Here is a tiny trained network, its code and every weight. The questions are about switching its units off for an input and a target symbol, where a switched-off unit gives its printed mean instead of its output.

import numpy as np


def w(rows, s, z=0):
    codes = np.array(rows[::2]) - 128.0
    scale = np.full(codes.shape[1], s)
    scale[-1] = z or s
    return codes * scale


def norm(h):
    return h / np.sqrt((h * h).mean(-1, keepdims=True) + 1e-5)


def f(y):
    return np.maximum(y, 0)


def softmax(a):
    e = np.exp(a - a.max(-1, keepdims=True))
    return e / e.sum(-1, keepdims=True)


def log_softmax(a):
    a = a - a.max(-1, keepdims=True)
    return a - np.log(np.exp(a).sum(-1, keepdims=True))


def net(x, mask):
    ids = ['ΞΣΩαγμπψ'.index(c) for c in x.split()]
    T = len(ids)
    res = E[ids] + P[:T]
    r = norm(res)
    for j in range(2):
        rows = slice(4 * j, 4 * j + 4)
        q, k, v = (r @ M[0][rows].T for M in (Q, K, V))
        z = softmax(np.where(np.tri(T) > 0, q @ k.T / 4**0.5, -1e9)) @ v
        o = O[0][rows]
        res = res + np.where(mask[j], z, o[:, -1]) @ o[:, :-1]
    y = f(norm(res) @ A[0][:, :-1].T + A[0][:, -1])
    res = res + np.where(mask[2:6], y, B[0][:, -1]) @ B[0][:, :-1]
    return log_softmax(norm(res)[-1] @ U[:, :-1].T + U[:, -1])


Q, K, V, O, A, B = {}, {}, {}, {}, {}, {}
E = w([
[149,124,70,18,82,152],'Ξ',
[122,145,87,143,135,114],'Σ',
[108,111,70,84,99,167],'Ω',
[85,135,104,173,86,176],'α',
[160,143,5,42,136,83],'γ',
[61,81,160,133,66,109],'μ',
[112,190,196,198,118,207],'π',
[218,25,83,123,232,212],'ψ',
],0.016)
P = w([
[148,134,77,144,116,161],'0',
[128,126,112,138,135,139],'1',
[211,185,75,108,64,144],'2',
[50,87,159,72,240,108],'3',
[120,110,120,156,126,132],'4',
[193,176,112,137,64,139],'5',
[39,114,153,95,219,110],'6',
[117,98,112,177,119,122],'7',
[206,160,137,159,31,106],'8',
[29,120,152,97,203,107],'9',
[116,85,116,186,109,117],'10',
[207,151,129,181,9,98],'11',
[24,109,154,114,198,125],'12',
[115,95,113,173,123,132],'13',
],0.012)
Q[0] = w([
[51,102,160,100,235,111],'head 0',
[211,191,186,110,84,108],'head 0',
[93,144,81,153,76,115],'head 0',
[4,182,82,131,148,162],'head 0',
[178,174,93,66,129,99],'head 1',
[211,186,117,132,54,175],'head 1',
[152,208,128,175,146,106],'head 1',
[76,159,180,120,107,58],'head 1',
],0.011)
K[0] = w([
[198,29,88,252,125,179],'head 0',
[118,222,185,116,155,146],'head 0',
[93,183,82,102,86,111],'head 0',
[180,77,81,186,56,112],'head 0',
[171,174,143,71,132,90],'head 1',
[149,220,103,66,179,186],'head 1',
[124,233,188,167,170,119],'head 1',
[181,60,193,169,168,115],'head 1',
],0.011)
V[0] = w([
[95,219,105,135,73,93],'head 0',
[177,114,49,135,90,177],'head 0',
[89,141,166,79,158,145],'head 0',
[224,48,158,158,143,123],'head 0',
[94,73,139,205,85,159],'head 1',
[78,160,130,44,129,141],'head 1',
[157,209,167,126,74,2],'head 1',
[153,114,32,132,205,219],'head 1',
],0.0075)
O[0] = w([
[58,201,155,170,81,125,134],'head 0',
[78,75,161,72,147,83,255],'head 0',
[151,135,142,91,84,132,96],'head 0',
[188,2,115,207,205,180,73],'head 0',
[79,79,163,79,175,97,214],'head 1',
[84,137,52,132,160,185,155],'head 1',
[179,168,132,72,95,66,44],'head 1',
[160,113,111,224,157,146,162],'head 1',
],0.0066,0.0047)
A[0] = w([
[118,81,28,105,180,74,187],'neuron 0',
[157,138,132,168,30,11,3],'neuron 1',
[176,156,2,73,133,65,164],'neuron 2',
[99,93,150,192,125,74,198],'neuron 3',
],0.0096,0.0046)
B[0] = w([
[135,164,144,235,90,38,254],'neuron 0',
[115,170,113,151,196,239,166],'neuron 1',
[131,92,206,106,145,182,229],'neuron 2',
[242,170,77,2,171,157,209],'neuron 3',
],0.0098,0.0074)
U = w([
[100,30,157,160,24,174,6],'Ξ',
[214,193,56,96,134,35,88],'Σ',
[33,118,22,217,88,104,76],'Ω',
[86,146,2,73,182,177,40],'α',
[107,154,217,218,92,50,157],'γ',
[115,94,143,19,91,59,252],'μ',
[63,168,219,151,224,158,140],'π',
[175,18,129,147,208,141,169],'ψ',
],0.0084,0.003)

Each question gives the input, a string of symbols that net reads in full, and the target symbol t.
The units are the heads (4 rows each of Q, K, V and O) and the neurons (one row each of A and B). Each row of codes is followed by its name. A weight is (code - 128) times the scale printed after its matrix; where a second scale follows, it is the last column's (O, A, B and U).
mask holds one flag per unit, heads first, then neurons. A switched-off unit (its flag False) gives its mean, the last column of its rows in O or B, instead of its output. The means were averaged over made-up inputs and are rounded, as every weight is.
A unit's drop is (log p(t) with every unit on - log p(t) with that unit switched off) / (log p(t) with every unit on - log p(t) with every unit switched off).
The circuit of an input: a set's keep is (log p(t) with only the set's units on - log p(t) with every unit switched off) / (log p(t) with every unit on - log p(t) with every unit switched off). Starting from all 6 units, units are removed one at a time, each time the one whose removal leaves the highest keep (on an exact tie, the one counted first), for as long as the keep stays at least 0.8.
units of the circuit, in order: the units of the circuit, biggest drop first
top k neurons: the k neurons with the biggest drops, biggest first
which heads matter: for each layer, one digit per head in row order, 1 if its drop is at least 0.15 and else 0, layers parted by /
drop of u: that unit's drop, to one decimal
input Ω μ Ξ ψ Ω γ γ, target γ: units of the circuit, in order	neuron 0; neuron 3
input γ Ω Ω Σ γ μ α ψ π μ, target ψ: units of the circuit, in order	head 0
input μ Σ γ π Ξ, target Ξ: units of the circuit, in order	neuron 2; neuron 3; head 1
input π Ω μ, target α: units of the circuit, in order	neuron 0; neuron 1
input Σ Σ μ, target α: units of the circuit, in order	neuron 1; neuron 0
input α μ μ μ α μ Ξ μ μ Ω γ, target γ: units of the circuit, in order	neuron 0; neuron 2
input π α Ω Σ α, target α: units of the circuit, in order	neuron 3; neuron 0
input α π α Ω Ω π γ Σ Σ, target π: top 3 neurons	neuron 1; neuron 2; neuron 3
input μ Ξ Ω μ ψ Ξ Ξ, target ψ: which heads matter	10
input α μ ψ γ ψ Ω α Ω μ α, target μ: units of the circuit, in order	head 1; neuron 1
input μ ψ Ω γ μ μ π Ω Σ γ α Ω μ Ω, target Ω: which heads matter	00
input μ Σ μ μ Σ Σ Ξ α, target α: top 2 neurons	neuron 3; neuron 0
input μ μ μ ψ γ μ Σ γ π Ω Σ, target Σ: top 2 neurons	neuron 3; neuron 0
input Ξ ψ γ Ξ Ξ, target Ξ: top 2 neurons	neuron 2; neuron 3
input Ξ Σ μ μ γ Σ α Ξ Ω Ω π ψ α, target ψ: top neuron	neuron 3
input Ω ψ γ γ, target ψ: drop of neuron 0	-0.1
input π μ Σ Σ ψ γ Ω, target ψ: drop of head 0	1.5
input μ γ γ ψ ψ μ π, target ψ: drop of head 0	0.9
input γ μ α α ψ μ μ μ γ μ Ω μ Ω, target μ: drop of neuron 3	-0.2
input Σ γ π π Ξ μ α, target μ: units of the circuit, in order	head 1
